Below are the code and all the weights of a small trained network. Each question names an input and a class and asks about switching units off, where a switched-off unit gives its printed mean instead of its output.

import numpy as np


def w(rows, s, z=0):
    codes = np.array(rows[::2]) - 128.0
    scale = np.full(codes.shape[1], s)
    scale[-1] = z or s
    return codes * scale


def f(y):
    return y / 2 * (1 + np.tanh(0.7978845608 * (y + 0.044715 * y**3)))


def log_softmax(a):
    a = a - a.max(-1, keepdims=True)
    return a - np.log(np.exp(a).sum(-1, keepdims=True))


def net(x, mask):
    res = np.array(x, float).reshape(1, 8) / 4 @ E
    y = f(res @ A[0][:, :-1].T + A[0][:, -1])
    res = res + np.where(mask, y, B[0][:, -1]) @ B[0][:, :-1]
    return log_softmax(res[-1] @ U[:, :-1].T + U[:, -1])


A, B = {}, {}
E = w([
[171,51,112,90,20,160,169,184,104],'x0',
[132,129,130,128,129,126,128,126,127],'x1',
[121,141,117,131,122,129,132,137,133],'x2',
[116,128,107,49,90,7,92,121,132],'x3',
[226,106,45,109,181,139,106,121,202],'x4',
[134,130,125,123,134,128,132,122,117],'x5',
[148,184,184,33,165,172,106,188,135],'x6',
[187,141,120,198,127,107,26,180,59],'x7',
],0.011)
A[0] = w([
[126,123,132,117,134,151,90,152,138,79],'N0',
[162,147,137,176,114,113,83,161,55,78],'N1',
[81,177,121,149,179,112,98,89,149,102],'N2',
[125,156,194,62,159,149,105,196,126,66],'N3',
[99,137,147,70,118,142,200,73,177,89],'N4',
[155,91,98,120,71,146,143,176,132,111],'N5',
[148,107,117,116,136,133,128,122,149,37],'N6',
[140,136,156,187,131,186,152,141,143,89],'N7',
[117,71,96,184,113,103,149,83,121,49],'N8',
[59,159,201,150,83,116,137,135,62,39],'N9',
[138,79,124,91,95,149,147,139,83,144],'N10',
[146,174,163,50,159,172,106,203,139,92],'N11',
[144,124,117,91,96,46,96,140,148,85],'N12',
[158,124,172,178,160,251,162,138,119,87],'N13',
[167,131,129,183,129,105,42,153,60,119],'N14',
[95,181,147,148,180,112,97,75,143,108],'N15',
[23,154,203,146,99,119,156,143,12,47],'N16',
[87,113,128,102,144,128,210,112,165,101],'N17',
[166,155,110,162,110,109,57,168,88,62],'N18',
[158,87,128,109,81,144,160,177,96,121],'N19',
[150,121,124,113,74,141,150,134,92,121],'N20',
[80,84,36,214,102,97,141,73,114,60],'N21',
[124,148,114,73,111,88,87,106,112,86],'N22',
[96,130,129,89,126,126,214,62,166,100],'N23',
[167,124,117,115,45,173,154,155,143,110],'N24',
[221,121,33,126,173,137,106,135,212,2],'N25',
[117,188,141,146,184,128,108,72,117,107],'N26',
[106,121,146,58,107,45,104,133,134,101],'N27',
],0.011,0.0045)
B[0] = w([
[146,115,132,136,103,130,135,112,124,139],'N0',
[152,178,144,105,59,198,67,148,145,207],'N1',
[94,110,154,125,176,72,97,191,134,198],'N2',
[183,145,166,189,61,73,208,111,106,199],'N3',
[163,163,158,137,94,208,64,119,139,207],'N4',
[63,122,178,135,170,79,99,161,171,189],'N5',
[129,98,115,128,125,145,135,142,131,134],'N6',
[71,152,61,116,128,116,128,89,68,185],'N7',
[189,162,171,191,101,71,186,96,103,177],'N8',
[184,45,74,60,157,133,168,108,189,218],'N9',
[84,124,153,134,185,94,114,170,139,182],'N10',
[211,190,166,182,92,63,202,74,118,216],'N11',
[68,151,76,140,123,133,130,103,69,183],'N12',
[31,159,47,126,114,122,125,83,29,234],'N13',
[156,139,156,103,85,194,84,126,138,229],'N14',
[88,100,161,148,199,74,97,203,150,204],'N15',
[165,41,75,55,153,140,169,102,193,253],'N16',
[147,144,138,130,81,202,69,148,122,193],'N17',
[140,157,134,124,72,218,69,130,148,200],'N18',
[77,122,184,142,211,82,111,189,144,196],'N19',
[103,108,162,152,198,119,120,162,131,170],'N20',
[183,190,168,190,90,80,194,106,111,212],'N21',
[74,145,97,147,123,121,138,121,68,171],'N22',
[155,166,168,105,58,217,50,140,137,208],'N23',
[93,137,145,138,185,90,99,169,142,194],'N24',
[167,2,70,35,144,132,178,104,190,220],'N25',
[81,105,175,148,180,93,109,186,133,197],'N26',
[55,152,52,146,132,145,132,84,53,199],'N27',
],0.0093,0.014)
U = w([
[156,156,162,117,76,217,34,139,162,149],'0',
[76,116,183,144,210,60,90,203,166,105],'1',
[174,41,44,63,144,129,184,99,207,254],'2',
[198,178,182,190,84,55,220,90,121,83],'3',
[27,159,2,135,121,129,122,81,41,41],'4',
],0.011,0.0026)

Each question gives the input, the list of numbers given to net, and the class t.
The units are the neurons (one row each of A and B). Each row of codes is followed by its name. A weight is (code - 128) times the scale printed after its matrix; where a second scale follows, it is the last column's (A, B and U).
mask holds one flag per neuron, in row order. A switched-off neuron (its flag False) gives its mean, the last column of its row in B, instead of its output. The means were averaged over made-up inputs and are rounded, as every weight is.
A unit's drop is (log p(t) with every unit on - log p(t) with that unit switched off) / (log p(t) with every unit on - log p(t) with every unit switched off).
The circuit of an input: a set's keep is (log p(t) with only the set's units on - log p(t) with every unit switched off) / (log p(t) with every unit on - log p(t) with every unit switched off). Starting from the 12 units with the biggest drops (on a tie, the unit counted first), units are removed one at a time, each time the one whose removal leaves the highest keep (on an exact tie, the one counted first), for as long as the keep stays at least 0.8.
circuit, biggest first: the units of the circuit, biggest drop first
most important unit: the unit with the biggest drop
top k neurons: the k neurons with the biggest drops, biggest first
drop when u is switched off: that unit's drop, to one decimal
input [0,0,-4,6,-4,-2,1,-6], class 0: top 3 neurons -> (N23; N4; N13)
input [4,5,-6,1,-8,-6,0,7], class 2: most important unit -> N16
input [-4,-8,-2,7,2,-3,6,8], class 0: top 3 neurons -> (N14; N18; N13)
input [-4,-1,-6,1,-1,-4,-7,-7], class 0: top 3 neurons -> (N23; N17; N4)
input [-6,7,3,5,-3,0,-7,-4], class 3: top 3 neurons -> (N21; N8; N19)
input [7,-8,5,-6,-3,8,-7,5], class 1: top 2 neurons -> (N19; N5)
input [7,5,5,3,7,3,-4,-6], class 1: top 4 neurons -> (N5; N16; N24; N19)
input [4,4,5,7,-3,4,0,-8], class 0: top 4 neurons -> (N23; N4; N13; N17)
input [4,-6,6,2,-5,8,7,-2], class 3: top 2 neurons -> (N11; N3)
input [-1,-7,1,-3,-7,0,-8,5], class 3: top 4 neurons -> (N21; N8; N25; N1)
input [-2,8,4,-8,6,-2,-7,6], class 4: top 3 neurons -> (N13; N7; N11)
input [0,4,5,4,2,-8,-7,-6], class 3: top 2 neurons -> (N21; N8)
input [-2,1,-7,-5,-6,-6,3,-5], class 2: top 2 neurons -> (N16; N9)
input [-2,-8,-8,-7,-8,4,8,4], class 2: circuit, biggest first -> (N16)
input [-6,1,-5,-7,1,-3,-8,-8], class 0: top 2 neurons -> (N23; N17)
input [4,-2,-8,-8,-5,-3,8,4], class 3: top 4 neurons -> (N11; N3; N27; N12)
input [5,8,5,8,-2,6,5,7], class 4: top 2 neurons -> (N27; N12)
input [1,1,-7,-4,1,8,8,-4], class 3: drop when N9 is switched off -> 0.0
input [-1,-6,0,-2,7,3,1,3], class 2: drop when N25 is switched off -> 0.5
input [3,-6,4,1,3,-4,2,2], class 1: drop when N2 is switched off -> -0.1
input [1,8,-8,7,5,-1,1,3], class 4: most important unit -> N12
input [3,-3,-4,-7,5,3,-7,-1], class 3: drop when N27 is switched off -> 0.4
